Below are the code and all the weights of a small trained network. Each question names an input and a target symbol and asks about switching units off, where a switched-off unit gives its printed mean instead of its output.

import numpy as np


def w(rows, s, z=0):
    codes = np.array(rows[::2]) - 128.0
    scale = np.full(codes.shape[1], s)
    scale[-1] = z or s
    return codes * scale


def norm(h):
    return h / np.sqrt((h * h).mean(-1, keepdims=True) + 1e-5)


def f(y):
    return np.maximum(y, 0)


def softmax(a):
    e = np.exp(a - a.max(-1, keepdims=True))
    return e / e.sum(-1, keepdims=True)


def log_softmax(a):
    a = a - a.max(-1, keepdims=True)
    return a - np.log(np.exp(a).sum(-1, keepdims=True))


def net(x, mask):
    ids = ['δεζηλμξπστφψ'.index(c) for c in x.split()]
    T = len(ids)
    res = E[ids] + P[:T]
    u = 0
    for l in range(2):
        r = norm(res)
        for j in range(3):
            rows = slice(2 * j, 2 * j + 2)
            q, k, v = (r @ M[l][rows].T for M in (Q, K, V))
            z = softmax(np.where(np.tri(T) > 0, q @ k.T / 2**0.5, -1e9)) @ v
            o = O[l][rows]
            res = res + np.where(mask[u + j], z, o[:, -1]) @ o[:, :-1]
        u += 3
        y = f(norm(res) @ A[l][:, :-1].T + A[l][:, -1])
        res = res + np.where(mask[u : u + 4], y, B[l][:, -1]) @ B[l][:, :-1]
        u += 4
    return log_softmax(norm(res)[-1] @ U[:, :-1].T + U[:, -1])


Q, K, V, O, A, B = {}, {}, {}, {}, {}, {}
E = w([
[78,93,156],'δ',
[30,135,153],'ε',
[187,76,176],'ζ',
[148,149,165],'η',
[183,97,135],'λ',
[58,102,102],'μ',
[118,34,122],'ξ',
[169,134,134],'π',
[208,110,120],'σ',
[65,73,3],'τ',
[139,96,154],'φ',
[109,101,129],'ψ',
],0.02)
P = w([
[120,180,42],'0',
[78,72,246],'1',
[123,102,230],'2',
[135,128,171],'3',
[132,79,180],'4',
[164,124,176],'5',
[175,91,171],'6',
[67,140,244],'7',
[102,128,116],'8',
[221,254,186],'9',
[58,128,231],'10',
[139,70,90],'11',
],0.0073)
Q[0] = w([
[106,123,142],'L0H0',
[153,59,128],'L0H0',
[138,129,117],'L0H1',
[121,93,114],'L0H1',
[72,149,143],'L0H2',
[3,114,212],'L0H2',
],0.031)
K[0] = w([
[112,113,141],'L0H0',
[125,57,49],'L0H0',
[137,140,150],'L0H1',
[140,94,96],'L0H1',
[145,116,100],'L0H2',
[254,170,147],'L0H2',
],0.028)
V[0] = w([
[168,113,110],'L0H0',
[79,217,117],'L0H0',
[123,1,142],'L0H1',
[145,171,23],'L0H1',
[183,125,101],'L0H2',
[131,126,123],'L0H2',
],0.021)
O[0] = w([
[148,127,73,123],'L0H0',
[103,184,163,69],'L0H0',
[127,7,165,249],'L0H1',
[223,157,67,36],'L0H1',
[171,103,77,127],'L0H2',
[129,125,119,127],'L0H2',
],0.017,0.013)
A[0] = w([
[13,70,35,150],'L0N0',
[241,58,164,255],'L0N1',
[100,249,186,139],'L0N2',
[81,185,86,130],'L0N3',
],0.014,0.0043)
B[0] = w([
[97,174,178,220],'L0N0',
[16,181,189,252],'L0N1',
[6,40,76,148],'L0N2',
[83,118,97,133],'L0N3',
],0.017,0.011)
Q[1] = w([
[170,227,77],'L1H0',
[194,105,152],'L1H0',
[218,149,155],'L1H1',
[222,139,139],'L1H1',
[4,141,116],'L1H2',
[172,179,86],'L1H2',
],0.039)
K[1] = w([
[55,236,67],'L1H0',
[242,237,88],'L1H0',
[30,78,195],'L1H1',
[50,97,181],'L1H1',
[251,136,86],'L1H2',
[42,100,214],'L1H2',
],0.026)
V[1] = w([
[123,136,185],'L1H0',
[68,180,133],'L1H0',
[221,161,253],'L1H1',
[104,237,120],'L1H1',
[209,160,83],'L1H2',
[103,225,165],'L1H2',
],0.042)
O[1] = w([
[135,150,83,190],'L1H0',
[177,115,113,148],'L1H0',
[1,66,45,2],'L1H1',
[121,206,56,120],'L1H1',
[182,91,69,69],'L1H2',
[93,188,50,102],'L1H2',
],0.032,0.03)
A[1] = w([
[86,193,245,191],'L1N0',
[2,140,116,254],'L1N1',
[218,108,164,84],'L1N2',
[154,88,132,80],'L1N3',
],0.032,0.0035)
B[1] = w([
[5,66,106,253],'L1N0',
[141,51,7,171],'L1N1',
[50,82,64,209],'L1N2',
[48,104,110,148],'L1N3',
],0.031,0.026)
U = w([
[17,50,32,138],'δ',
[66,195,162,169],'ε',
[128,94,141,255],'ζ',
[166,210,107,150],'η',
[238,7,150,138],'λ',
[198,167,250,63],'μ',
[132,102,131,79],'ξ',
[167,110,35,131],'π',
[176,11,2,82],'σ',
[250,130,139,120],'τ',
[132,60,182,71],'φ',
[74,145,11,86],'ψ',
],0.0098,0.007)

Each question gives the input, a string of symbols that net reads in full, and the target symbol t.
The units are the heads (2 rows each of Q, K, V and O) and the neurons (one row each of A and B). Each row of codes is followed by its name. A weight is (code - 128) times the scale printed after its matrix; where a second scale follows, it is the last column's (O, A, B and U).
mask holds one flag per unit, layer by layer, with each layer's heads first. A switched-off unit (its flag False) gives its mean, the last column of its rows in O or B, instead of its output. The means were averaged over made-up inputs and are rounded, as every weight is.
A unit's drop is (log p(t) with every unit on - log p(t) with that unit switched off) / (log p(t) with every unit on - log p(t) with every unit switched off).
The circuit of an input: a set's keep is (log p(t) with only the set's units on - log p(t) with every unit switched off) / (log p(t) with every unit on - log p(t) with every unit switched off). Starting from the 12 units with the biggest drops (on a tie, the unit counted first), units are removed one at a time, each time the one whose removal leaves the highest keep (on an exact tie, the one counted first), for as long as the keep stays at least 0.8.
units of the circuit, in order: the units of the circuit, biggest drop first
most important unit: the unit with the biggest drop
top k neurons: the k neurons with the biggest drops, biggest first
top k neurons in layer l: the k neurons of layer l with the biggest drops, biggest first
which heads matter: for each layer, one digit per head in row order, 1 if its drop is at least 0.15 and else 0, layers parted by /
drop of u: that unit's drop, to one decimal
input λ ζ ψ, target λ: units of the circuit, in order : [L1H2; L0H1; L0H0]
input σ δ φ δ δ η, target σ: which heads matter : 010 / 001
input ε δ λ σ δ τ, target ε: which heads matter : 110 / 010
input ε ε η ε δ σ, target ε: units of the circuit, in order : [L0H1; L0N2; L0H0; L1H1]
input σ ε λ λ, target σ: top 2 neurons in layer 1 : [L1N2; L1N0]
input ε ψ π δ ψ ε π π τ, target ε: which heads matter : 010 / 010
input λ ζ η δ φ φ τ λ, target λ: top neuron : [L0N1]
input σ μ π π δ δ μ, target σ: units of the circuit, in order : [L0H1; L1H2]
input η μ ε δ ψ σ λ φ λ φ, target η: which heads matter : 010 / 000
input σ η ψ, target σ: which heads matter : 011 / 001
input λ λ δ ζ, target λ: top 2 neurons : [L0N1; L1N0]
input δ μ τ π η τ ζ π τ ζ, target δ: top 2 neurons : [L0N0; L1N1]
input λ σ δ μ, target λ: top 2 neurons : [L0N1; L1N0]
input η η δ ε π η, target η: most important unit : L0H1
input σ λ η φ λ λ ζ λ, target σ: top 2 neurons in layer 1 : [L1N0; L1N2]
input μ ε τ μ δ δ δ τ δ π, target μ: top 2 neurons : [L0N2; L0N1]
input ε ε φ ε, target ε: top 2 neurons : [L0N2; L1N0]
input ε λ δ σ ζ σ σ ψ τ η, target ε: top 4 neurons : [L0N2; L0N0; L0N1; L1N0]
input ε ψ μ δ δ, target ε: drop of L1H2 : 0.3
input λ δ η, target λ: drop of L0H2 : 0.0
input η τ λ λ δ φ δ σ δ, target η: drop of L1H1 : 0.1
input ε φ δ π λ λ π φ λ ψ, target ε: most important unit : L0H1
